Here is a tiny trained network, its code and every weight. The questions are about switching its units off for an input and a target symbol, where a switched-off unit gives its printed mean instead of its output.

import numpy as np


def w(rows, s, z=0):
    codes = np.array(rows[::2]) - 128.0
    scale = np.full(codes.shape[1], s)
    scale[-1] = z or s
    return codes * scale


def f(y):
    return np.maximum(y, 0)


def softmax(a):
    e = np.exp(a - a.max(-1, keepdims=True))
    return e / e.sum(-1, keepdims=True)


def log_softmax(a):
    a = a - a.max(-1, keepdims=True)
    return a - np.log(np.exp(a).sum(-1, keepdims=True))


def net(x, mask):
    ids = ['ΔΘβεζμφω'.index(c) for c in x.split()]
    T = len(ids)
    res = E[ids] + P[:T]
    u = 0
    for l in range(2):
        r = res
        for j in range(2):
            rows = slice(3 * j, 3 * j + 3)
            q, k, v = (r @ M[l][rows].T for M in (Q, K, V))
            z = softmax(np.where(np.tri(T) > 0, q @ k.T / 3**0.5, -1e9)) @ v
            o = O[l][rows]
            res = res + np.where(mask[u + j], z, o[:, -1]) @ o[:, :-1]
        u += 2
        y = f(res @ A[l][:, :-1].T + A[l][:, -1])
        res = res + np.where(mask[u : u + 8], y, B[l][:, -1]) @ B[l][:, :-1]
        u += 8
    return log_softmax(res[-1] @ U[:, :-1].T + U[:, -1])


Q, K, V, O, A, B = {}, {}, {}, {}, {}, {}
E = w([
[69,255,135,104,170,163,148,112,123,140,191,123],'Δ',
[167,86,154,151,124,167,149,139,122,148,98,116],'Θ',
[147,156,91,147,144,152,89,125,157,92,124,177],'β',
[164,131,149,138,107,159,164,130,79,93,81,185],'ε',
[107,168,188,154,132,188,165,175,94,143,109,108],'ζ',
[143,146,134,124,202,135,153,126,79,169,109,93],'μ',
[164,139,93,94,139,120,196,137,132,159,117,129],'φ',
[128,167,117,161,150,168,119,106,55,164,201,117],'ω',
],0.023)
P = w([
[110,97,111,217,155,58,242,126,129,77,97,93],'0',
[102,86,83,123,172,206,166,87,112,231,55,154],'1',
[174,149,97,179,104,110,156,96,157,81,59,36],'2',
[132,93,92,110,149,170,113,110,124,218,72,161],'3',
[187,136,94,156,107,113,137,97,149,87,114,35],'4',
[132,108,112,100,126,174,83,122,135,213,101,158],'5',
[199,156,117,147,100,135,114,118,166,77,153,35],'6',
[151,129,118,80,116,182,70,128,124,193,144,174],'7',
[198,169,142,124,83,151,94,115,179,67,195,42],'8',
[165,149,116,78,119,178,19,146,129,196,176,174],'9',
[212,133,120,89,115,137,86,117,162,80,254,33],'10',
],0.0094)
Q[0] = w([
[117,77,113,52,63,5,183,156,120,105,110,123],'L0H0',
[102,79,165,109,107,83,126,113,133,117,148,95],'L0H0',
[97,135,161,111,115,139,90,135,96,103,185,147],'L0H0',
[25,39,122,95,115,20,130,150,171,119,109,126],'L0H1',
[96,165,116,130,107,121,82,145,138,108,159,149],'L0H1',
[128,182,86,168,148,106,121,108,143,62,130,92],'L0H1',
],0.027)
K[0] = w([
[185,61,134,152,130,164,118,194,104,139,2,127],'L0H0',
[126,125,174,120,119,179,99,141,115,112,107,154],'L0H0',
[149,127,138,116,74,114,165,115,124,101,131,143],'L0H0',
[162,62,156,111,128,108,186,196,96,181,12,102],'L0H1',
[131,143,151,107,155,127,102,156,88,132,133,110],'L0H1',
[128,166,91,83,90,117,162,91,97,150,142,145],'L0H1',
],0.032)
V[0] = w([
[97,117,71,93,141,146,136,130,101,110,94,101],'L0H0',
[118,126,83,122,125,148,120,115,110,103,89,94],'L0H0',
[132,136,140,115,138,139,119,131,139,121,115,150],'L0H0',
[2,110,48,222,121,104,90,68,145,136,108,118],'L0H1',
[174,143,133,98,122,125,148,168,135,129,135,124],'L0H1',
[112,129,124,173,126,111,118,122,124,125,143,133],'L0H1',
],0.0083)
O[0] = w([
[99,132,186,149,148,151,158,96,162,119,129,126,214],'L0H0',
[125,148,139,140,137,136,135,105,140,132,107,122,141],'L0H0',
[110,122,138,110,130,148,143,113,144,124,119,126,91],'L0H0',
[113,86,193,66,133,254,185,74,126,117,127,78,251],'L0H1',
[127,139,97,148,105,83,111,135,132,148,131,153,89],'L0H1',
[127,124,158,121,137,162,164,85,125,137,109,114,181],'L0H1',
],0.004,0.0019)
A[0] = w([
[107,161,166,132,99,32,197,168,135,92,129,149,28],'L0N0',
[148,97,116,99,116,145,120,91,177,133,135,122,76],'L0N1',
[78,101,168,148,78,39,116,104,162,134,133,117,3],'L0N2',
[144,119,133,118,129,130,156,123,122,56,157,80,141],'L0N3',
[80,64,79,127,170,64,159,116,140,91,137,131,41],'L0N4',
[124,172,188,133,174,6,98,81,80,72,113,149,38],'L0N5',
[114,123,144,102,119,184,107,90,148,123,160,136,56],'L0N6',
[144,97,204,45,94,144,111,174,100,132,107,128,116],'L0N7',
],0.013,0.0029)
B[0] = w([
[77,75,3,137,78,111,90,171,100,159,89,102,157],'L0N0',
[135,181,143,165,159,134,140,154,60,120,145,146,171],'L0N1',
[114,38,130,126,173,141,104,68,165,125,148,76,128],'L0N2',
[145,175,96,185,104,104,134,33,161,94,119,92,254],'L0N3',
[91,173,179,160,172,141,128,141,153,185,143,163,140],'L0N4',
[148,119,115,88,115,67,80,112,78,97,58,147,150],'L0N5',
[156,111,90,113,123,82,104,169,109,135,113,137,229],'L0N6',
[115,151,81,106,187,107,162,75,138,157,128,122,245],'L0N7',
],0.012,0.0047)
Q[1] = w([
[148,185,42,179,138,190,69,102,89,162,159,144],'L1H0',
[129,143,105,56,164,188,100,141,91,254,149,217],'L1H0',
[217,226,42,207,122,139,188,52,115,73,79,5],'L1H0',
[114,49,211,101,129,98,116,154,162,62,104,166],'L1H1',
[149,163,116,180,104,118,109,54,146,44,104,61],'L1H1',
[64,126,142,76,106,224,89,83,60,254,129,241],'L1H1',
],0.024)
K[1] = w([
[79,80,126,132,145,91,140,152,125,50,189,125],'L1H0',
[50,65,135,195,204,27,192,141,126,127,113,137],'L1H0',
[123,151,124,133,121,104,5,144,150,112,239,145],'L1H0',
[169,131,139,105,147,198,156,120,179,158,32,159],'L1H1',
[128,163,126,96,107,131,31,146,145,100,176,162],'L1H1',
[56,87,134,165,109,72,216,97,45,150,104,107],'L1H1',
],0.029)
V[1] = w([
[197,88,97,123,130,155,151,98,173,76,115,225],'L1H0',
[77,156,50,89,164,162,103,75,93,76,128,174],'L1H0',
[132,181,110,56,176,61,170,152,240,151,95,128],'L1H0',
[120,117,99,155,153,145,152,138,157,111,187,151],'L1H1',
[111,129,57,163,118,181,120,169,144,100,119,144],'L1H1',
[151,106,151,150,251,81,61,159,105,98,82,102],'L1H1',
],0.017)
O[1] = w([
[84,99,27,153,131,111,142,121,255,172,152,180,38],'L1H0',
[86,101,193,131,237,61,133,137,102,68,153,161,255],'L1H0',
[125,80,59,134,199,199,187,175,135,55,155,82,111],'L1H0',
[133,119,157,101,172,88,127,133,197,147,57,76,125],'L1H1',
[134,157,112,92,118,157,97,97,226,90,159,149,213],'L1H1',
[142,151,102,233,151,156,173,111,81,155,125,159,146],'L1H1',
],0.0078,0.017)
A[1] = w([
[110,88,190,73,139,163,111,195,84,167,130,214,91],'L1N0',
[132,121,129,76,137,224,97,178,134,195,102,152,72],'L1N1',
[102,138,87,159,38,145,110,154,114,121,82,47,117],'L1N2',
[131,123,184,139,155,136,136,145,134,95,167,108,28],'L1N3',
[140,18,169,219,6,98,180,160,160,130,177,83,37],'L1N4',
[68,74,29,101,152,114,137,238,113,165,106,146,70],'L1N5',
[67,71,142,87,117,107,90,203,88,213,74,189,54],'L1N6',
[114,96,184,94,131,152,123,161,104,211,153,226,2],'L1N7',
],0.015,0.0047)
B[1] = w([
[130,144,185,166,142,141,129,128,140,221,139,139,206],'L1N0',
[94,109,122,158,88,45,129,110,71,83,129,139,163],'L1N1',
[110,83,154,108,179,132,152,152,156,167,151,187,151],'L1N2',
[118,94,78,108,53,125,135,145,146,117,124,166,251],'L1N3',
[212,231,133,76,125,92,121,209,174,80,58,60,131],'L1N4',
[111,122,148,100,118,164,9,92,86,178,98,63,155],'L1N5',
[205,149,73,85,115,147,169,209,185,90,100,155,147],'L1N6',
[122,91,70,125,129,124,144,137,185,75,102,53,180],'L1N7',
],0.011,0.02)
U = w([
[94,111,71,56,161,109,107,160,122,32,161,143,193],'Δ',
[76,117,53,70,188,127,57,140,131,153,128,157,75],'Θ',
[60,122,3,90,95,52,100,135,116,184,109,247,19],'β',
[119,160,69,75,169,93,105,183,154,149,117,171,3],'ε',
[66,98,147,57,205,121,102,176,142,163,183,241,112],'ζ',
[105,166,56,129,190,139,110,153,97,135,149,178,71],'μ',
[118,173,156,103,118,80,80,79,140,110,157,135,197],'φ',
[78,144,85,138,217,103,104,100,217,109,198,162,220],'ω',
],0.0037,0.0022)

Each question gives the input, a string of symbols that net reads in full, and the target symbol t.
The units are the heads (3 rows each of Q, K, V and O) and the neurons (one row each of A and B). Each row of codes is followed by its name. A weight is (code - 128) times the scale printed after its matrix; where a second scale follows, it is the last column's (O, A, B and U).
mask holds one flag per unit, layer by layer, with each layer's heads first. A switched-off unit (its flag False) gives its mean, the last column of its rows in O or B, instead of its output. The means were averaged over made-up inputs and are rounded, as every weight is.
A unit's drop is (log p(t) with every unit on - log p(t) with that unit switched off) / (log p(t) with every unit on - log p(t) with every unit switched off).
The circuit of an input: a set's keep is (log p(t) with only the set's units on - log p(t) with every unit switched off) / (log p(t) with every unit on - log p(t) with every unit switched off). Starting from the 12 units with the biggest drops (on a tie, the unit counted first), units are removed one at a time, each time the one whose removal leaves the highest keep (on an exact tie, the one counted first), for as long as the keep stays at least 0.8.
units of the circuit, in order: the units of the circuit, biggest drop first
most important unit: the unit with the biggest drop
top k neurons in layer l: the k neurons of layer l with the biggest drops, biggest first
drop when u is switched off: that unit's drop, to one decimal
input Θ φ ζ μ, target β: most important unit : L1H0
input ω ζ ε, target φ: units of the circuit, in order : (L1H0; L1N3)
input ζ β Δ ζ β ζ ζ φ Θ β, target φ: units of the circuit, in order : (L0N0; L1H0; L0N7)
input β ζ ω μ β β Θ Δ ε ω, target Θ: units of the circuit, in order : (L1H0; L1N5; L0N3)
input β β ε ε ζ Θ β Θ Θ Δ ζ, target Δ: units of the circuit, in order : (L1H0; L1N3)
input φ μ φ ζ Δ ω, target Δ: top 2 neurons in layer 0 : (L0N0; L0N4)
input Θ ω μ Θ μ ε, target β: units of the circuit, in order : (L1H0; L0N3)
input ε φ ω ε ω ω φ β, target ω: top 3 neurons in layer 0 : (L0N0; L0N5; L0N3)
input μ φ ω β, target μ: top 2 neurons in layer 0 : (L0N3; L0N5)
input Δ μ Θ ζ Θ ζ ζ Θ, target ζ: units of the circuit, in order : (L1N0; L1H0; L0N0)
input ζ Δ Θ φ μ Θ ζ ε ζ, target Δ: units of the circuit, in order : (L1H0; L0N7; L1N3)
input ε φ Θ Δ Δ Θ Θ ε Θ ε, target ω: top 2 neurons in layer 1 : (L1N7; L1N3)
input ω φ φ Δ Θ Θ φ ω, target ε: top 3 neurons in layer 1 : (L1N6; L1N0; L1N7)
input φ φ β Δ β μ ζ μ, target Δ: top 2 neurons in layer 0 : (L0N0; L0N4)
input ζ β Θ ζ Θ Δ Θ μ φ ω Θ, target φ: units of the circuit, in order : (L1H0)
input Δ ω Δ μ, target ζ: units of the circuit, in order : (L1N0; L1H0; L0N3; L0N0)
input φ Δ μ ζ ζ ε Δ φ μ β, target Δ: top 2 neurons in layer 1 : (L1N0; L1N1)
input Δ Δ ω Θ, target ζ: top 2 neurons in layer 0 : (L0N3; L0N0)
input ε ω φ φ φ φ, target ω: top 2 neurons in layer 0 : (L0N0; L0N5)
input φ φ ζ μ ω Δ Θ Θ, target Δ: most important unit : L0N0
input μ Δ β ζ ζ ε φ β Θ μ, target μ: top 2 neurons in layer 0 : (L0N5; L0N4)
input Θ Θ Θ ζ Θ Δ ω φ φ μ, target β: top 2 neurons in layer 0 : (L0N7; L0N3)
input ζ ζ μ Θ ω ω ω ζ Δ μ, target φ: top 2 neurons in layer 0 : (L0N0; L0N7)
input ω ω β ζ β β, target ε: top 3 neurons in layer 1 : (L1N6; L1N0; L1N7)
input φ φ ε μ ω, target φ: drop when L1N2 is switched off : 0.0
input Θ μ ζ φ ζ φ μ Θ Θ, target ε: drop when L1N2 is switched off : 0.2
input μ φ ζ ζ Θ Θ Θ, target ε: drop when L1N4 is switched off : 1.3
input μ ζ μ, target μ: drop when L1N3 is switched off : 0.1
